Each row has a name. Each question is about the rows just above it.

navom: [ 54   6  16  25  29 -18  20 -15  -5 -29  43 -22   6  36 -50  37  44 -24
  53  41  17 -21 -31 -24  13  33  53  22  31  44   1 -24 -37  11 -42  35
 -26  -7  12  57  10  36  -3 -20   3   9  53  46  50 -18  33  28  -8 -16
  51 -40  45]
Nezet: [-11 -17 -10 -17 -21 -15 -14   2  -4 -22  -9 -11 -28  -8 -27 -30 -18   8
 -24 -34 -21 -20 -26  -3 -38  -2 -24   0 -29 -40 -15 -14 -15  -9 -23 -44
 -17   5 -28 -17   2 -20 -21  -7 -22 -11 -14  -4 -19  -4  -2  -1 -20   1
 -17 -20 -15]
Gim: [ -73  -15  -52  -29  -13   -8  -38  -82  -65   32  -77  -21   32  -74
   67   22  -37 -106  -15   36   -5   16   52  -54   72  -98  -14 -102
   22   60  -19   -6    7  -53   43   83    5 -104   31  -52  -99  -24
    8  -42    9  -42  -62 -101  -37  -56  -98 -100    8  -77  -48   28
  -49]
bib: [-21 -21 -20 -21 -22 -20 -21 -18 -19 -21 -20 -19 -22 -20 -21 -23 -22 -17
 -23 -24 -21 -21 -21 -18 -24 -19 -23 -19 -23 -25 -20 -20 -20 -20 -21 -25
 -20 -17 -22 -22 -18 -22 -21 -19 -22 -20 -21 -19 -22 -18 -19 -19 -21 -18
 -22 -20 -21]
luz: [ -73  -15  -52  -29  -13   -8  -38  -82  -65   32  -77  -21   32  -74
   67   22  -37 -106  -15   36   -5   16   52  -54   72  -98  -14 -102
   22   60  -19   -6    7  -53   43   83    5 -104   31  -52  -99  -24
    8  -42    9  -42  -62 -101  -37  -56  -98 -100    8  -77  -48  -11
  -49]
nis: [ -94   -2  -16  -42  -54   50  -28   61   36   64  -69   62  -14  -55
  103  -79  -80   86 -106  -92  -28   50   64   75  -39  -42 -106  -17
  -66 -104   10   63   89   -3   90  -91   63   48  -28 -107   10  -67
   11   62   -2   -3  -94  -69  -93   62  -42  -30   24   62  -93   89
  -80]
Move every entry of [-18   8 -24 -34] by +1 step of 1. : [-17   9 -23 -33]
Shift each entry of [-23 -22 -17 -23] by +1 times 1: : [-22 -21 -16 -22]

Gopa: [ -1 -38 -16   2  13   9  48   2 -19   2 -18  -4  27  58  30  24  56 -25
  22]
Rab: [ -6 -23  -5  15  19   8  49 -14 -26  21  -1  -4  38  23  30  11  65 -29
  42]
Sonad: [-10  -3   9  25  22   6  39 -26 -27  34  17  -2  39 -18  23  -4  59 -26
  51]
biku: [-11  18  19  28  19   2  19 -32 -22  40  32  -1  31 -56  11 -18  38 -16
  49]
serim: [  0  43  21   4  -9  -9 -47  -9  16   7  28   2 -23 -74 -27 -28 -50  22
 -14]
tove: [ -5  44  26  17   2  -6 -29 -23   3  24  38   2  -4 -88 -18 -32 -23  11
  12]
bezu: [  5 -43 -24 -11   3   7  35  17  -8 -16 -32  -3  10  79  23  32  34 -16
  -3]
Shift each entry of [-1 -4] by +1 times 1: : [ 0 -3]
Move every entry of [58 30 24 56] by -1 step of 1. : [57 29 23 55]
Shift each entry of [ 9 25] by -1 times 1: : [ 8 24]

dad: [  11   29  -16  -95 -106]
res: [ 16 -33 -16 -56 -64]
Kufur: [ 16 -33 -16 -70 -72]
Move every entry of [-33 -16 -56] by +1 step of 1. : [-32 -15 -55]
Move every entry of [-33] by +1 step of 1. : [-32]

mova: [ 52  30  31  20  16 -84 105  -7]
Gup: [ 46  58  49  42  29  28 101  24]
vav: [ 52  30  31  20  16 -84 105  -5]
[16] with +1 step of 1 on every entry: : [17]
Shift each entry of [30 31 20 16] by -1 times 1: : [29 30 19 15]
[ 31  20  16 -84] with +1 step of 1 on every entry: : [ 32  21  17 -83]
Shift each entry of [28] by +1 times 1: : [29]

Mokef: [ 51 -67 -27  12 -61   4  73  20  -8 -99  62 -40  36  22 -17  22  83]
bine: [-56  51 -30  46   7   9   2  21  19  49  32  -7 -18 -62  41   4 -34]
Seb: [ 27  -4 -10 -83 -24  -1  37   0 -36   2  42 -35  85 -16 -91   2 -37]
vege: [-32 -16  36 -78 -32  -1 -23  21  59  45   1 -60  -6  -9  63  41  12]
geded: [  -6  -10   12   80  -30    2    6    7    7  -31  -16  -24 -103    1
  -29  -28  -43]
bebi: [-39  22  47  34  19   3  55   1  31 -43 -15   0  -5  77  -4  23 -44]
Fen: [  3  52 -15 -12  10  10 -23   0  14   9  39 -21  84 -15  71  15  95]
pufuf: [-65  48 -20 -47  12  -1 -17  -3  38  43 -55 -48 -13   1  31 -43   8]
dav: [-22  -8  33 -27 -24 -12 -24 -26 -44   7 -21 -30 -14 -53  26 -56 -18]
Shift each entry of [36 22] by +1 times 1: : [37 23]
Move every entry of [45] by +1 step of 1. : [46]

Nutuv: [ 71 -91   7  37 -59]
deni: [ 40 -62   9 -45  11]
lut: [  71  -91    7 -105  -15]
[  71  -91    7 -105] with -1 step of 1 on every entry: : [  70  -92    6 -106]
Shift each entry of [-62   9] by -1 times 1: : [-63   8]

domir: [  1  17  16  -9  -9   5  42   2 -83 -22  34   7  -3 -43  -4   7]
ruz: [-17 -19 -46 -14 -10  -7  -2   8  69  41  59   9  10  23   2  -3]
lini: [ 19  17  24  -1  -9 -15 -36  -6  41  38  51   5  -1 -31 -13  -7]
vup: [  4  11  31   5  -2 -10 -32  -9  16  26  38   3  -3 -29  -9  -3]
bef: [-21 -12  14  13   7  -7 -44 -10  54  40  17  -6 -12  -8  10   8]
Poma: [ -2  10  41  13   8  -1 -31 -23 -87 -18  14   7  13  37   4  -4]
zunol: [-14 -12  -1   8   8   0 -30 -14   7  29  32  -1  -9 -25   2   6]
mupa: [  1  17  16  -9  -9   5  42   2 -83 -22  34   7  -3 -43  -4  -2]
Nen: [  3  -6 -27 -11 -10  -8  -6   7  64  36  43   5   2 -14  -9  -7]
Shift each entry of [-43] by +1 times 1: : [-42]
Move every entry of [ 7 29] by +1 step of 1. : [ 8 30]

Dov: [-69  28 -43 -49  55]
kez: [-69  28 -30 -62   4]
pid: [ 25  18 -37  53  33]
Lugud: [ -2  27   2  37 -92]
[-37  53] with -1 step of 1 on every entry: : [-38  52]
Move every entry of [-69  28] by -1 step of 1. : [-70  27]
[-69  28 -43 -49] with +1 step of 1 on every entry: : [-68  29 -42 -48]
Move every entry of [-37] by -1 step of 1. : [-38]
[ 18 -37] with +1 step of 1 on every entry: : [ 19 -36]
Move every entry of [-69] by +1 step of 1. : [-68]
Shift each entry of [2] by +1 times 1: : [3]

tedar: [ 34 -24 -30  31 -61 -82  72  28 -15  -3]
sifu: [-17  97 -58  -9 -17   8  28 -93  63  19]
zuge: [-17  97 -58  -9 -17 -24  52 -12 -20  -8]
Fure: [-66   6 -23   3 -22  99  76  77  51 -22]
Sar: [ 36  -8 -65   9  29  16 -25  22  15  20]
pon: [ 34  10  55  37   7 -65   5  15 -14 -80]
Shift each entry of [ 97 -58  -9 -17] by -1 times 1: : [ 96 -59 -10 -18]
Move every entry of [-61 -82  72] by +1 step of 1. : [-60 -81  73]
Move every entry of [ -8 -65   9  29] by -1 step of 1. : [ -9 -66   8  28]
Move every entry of [10 55 37] by +1 step of 1. : [11 56 38]
[72 28] with +1 step of 1 on every entry: : [73 29]

vemog: [-96  12 -45  -2   1   0 -20]
zeker: [ 20 -35  18  -8  30  17   5]
fizen: [ -2   0   0  -5   5 -14   0]
tude: [-34  13  17 -11 -44 -13  21]
veka: [ 21  -7 -17   5   2  49  23]
dimeg: [ 25 -29  -2   2 -31  23 -31]
Doz: [ 21  -4  31 -10  23 -21  37]
Fovit: [ 27 -46 103 -15 -12  15  -1]
[ -7 -17   5] with -1 step of 1 on every entry: : [ -8 -18   4]
Shift each entry of [ 25 -29  -2   2] by +1 times 1: : [ 26 -28  -1   3]
Shift each entry of [-10] by +1 times 1: : [-9]
[-45  -2] with -1 step of 1 on every entry: : [-46  -3]

bel: [-40 -30 -43 -43 -31 -38 -38 -33 -33 -32 -43 -34 -30 -35 -33 -38 -38 -32
 -35 -31 -44 -40 -36 -35 -39 -36 -30]
pif: [-41 -26 -46 -46 -28 -38 -38 -31 -30 -29 -46 -32 -26 -34 -31 -38 -38 -29
 -34 -26 -47 -41 -35 -34 -40 -35 -26]
Pudid: [  9 -68  34  35 -59  -6  -5 -44 -45 -52  33 -37 -68 -27 -43  -5  -5 -51
 -28 -66  40  11 -19 -29   2 -20 -68]
gubon: [ -61   70 -100 -103   53  -35  -36   31   31   44 -100   19   72    2
   25  -36  -36   40    4   64 -113  -63  -14    4  -49  -12   69]
bub: [-41 -29 -45 -45 -30 -38 -39 -32 -32 -31 -45 -33 -29 -35 -33 -39 -39 -31
 -35 -29 -46 -41 -36 -35 -40 -36 -29]
Zegi: [15  7 17 17  7 13 13  8  9  8 17  9  6 10  9 13 13  8 10  7 18 15 12 10
 14 12  6]
vod: [-41 -29 -45 -45 -30 -39 -39 -32 -32 -31 -45 -34 -29 -35 -33 -39 -39 -32
 -35 -29 -46 -41 -37 -35 -40 -36 -29]
luku: [ -60   69  -99 -101   53  -34  -35   30   31   44  -99   19   71    2
   25  -35  -36   40    4   64 -111  -62  -13    4  -48  -11   68]
Zoviz: [-15 -49  -4  -4 -45 -22 -21 -38 -39 -42  -5 -35 -49 -31 -38 -21 -22 -42
 -31 -48  -2 -15 -28 -32 -18 -28 -49]
Soti: [-19 -46 -10 -10 -43 -24 -24 -37 -38 -40 -10 -35 -46 -32 -38 -24 -24 -40
 -32 -46  -8 -18 -29 -32 -21 -29 -46]
taz: [ 16 -60  40  40 -51   1   2 -36 -38 -45  39 -30 -60 -20 -35   2   1 -43
 -21 -58  46  17 -12 -21   9 -13 -60]
Shift each entry of [-32] by +1 times 1: : [-31]
Move every entry of [-37 -35] by -1 step of 1. : [-38 -36]
Shift each entry of [-32 -35] by +1 times 1: : [-31 -34]

Zupor: [ 15 -95  29  -9 -12 -18  23  14]
Mator: [  7 -99  37  -5 -15  -6  37  25]
voko: [  7  39  37  -5 -15  -6  37  25]
[ -9 -12 -18  23] with +1 step of 1 on every entry: : [ -8 -11 -17  24]
Shift each entry of [-12 -18] by +1 times 1: : [-11 -17]
Shift each entry of [-15  -6] by +1 times 1: : [-14  -5]
[23] with -1 step of 1 on every entry: : [22]
[ 15 -95] with -1 step of 1 on every entry: : [ 14 -96]
Move every entry of [-99] by -1 step of 1. : [-100]

Subun: [12 10  8 14  5 10 13 12  7 11  9  8 11]
Kabom: [  8 -10 -52  41 -92 -21  28   9 -62   0 -43 -53 -13]
tir: [  9 -10 -54  42 -95 -21  29  10 -63  11 -44 -54 -13]
zipa: [  11   -9  -57   48 -103  -22   33   12  -68    2  -47  -58  -13]
Toz: [-16 -25 -44  -2 -62 -30  -7 -15 -48 -20 -40 -45 -26]
Dev: [  9 -10 -54  42 -95 -21  29  10 -63   0 -44 -54 -13]
[-25 -44] with +1 step of 1 on every entry: : [-24 -43]
[12] with +1 step of 1 on every entry: : [13]

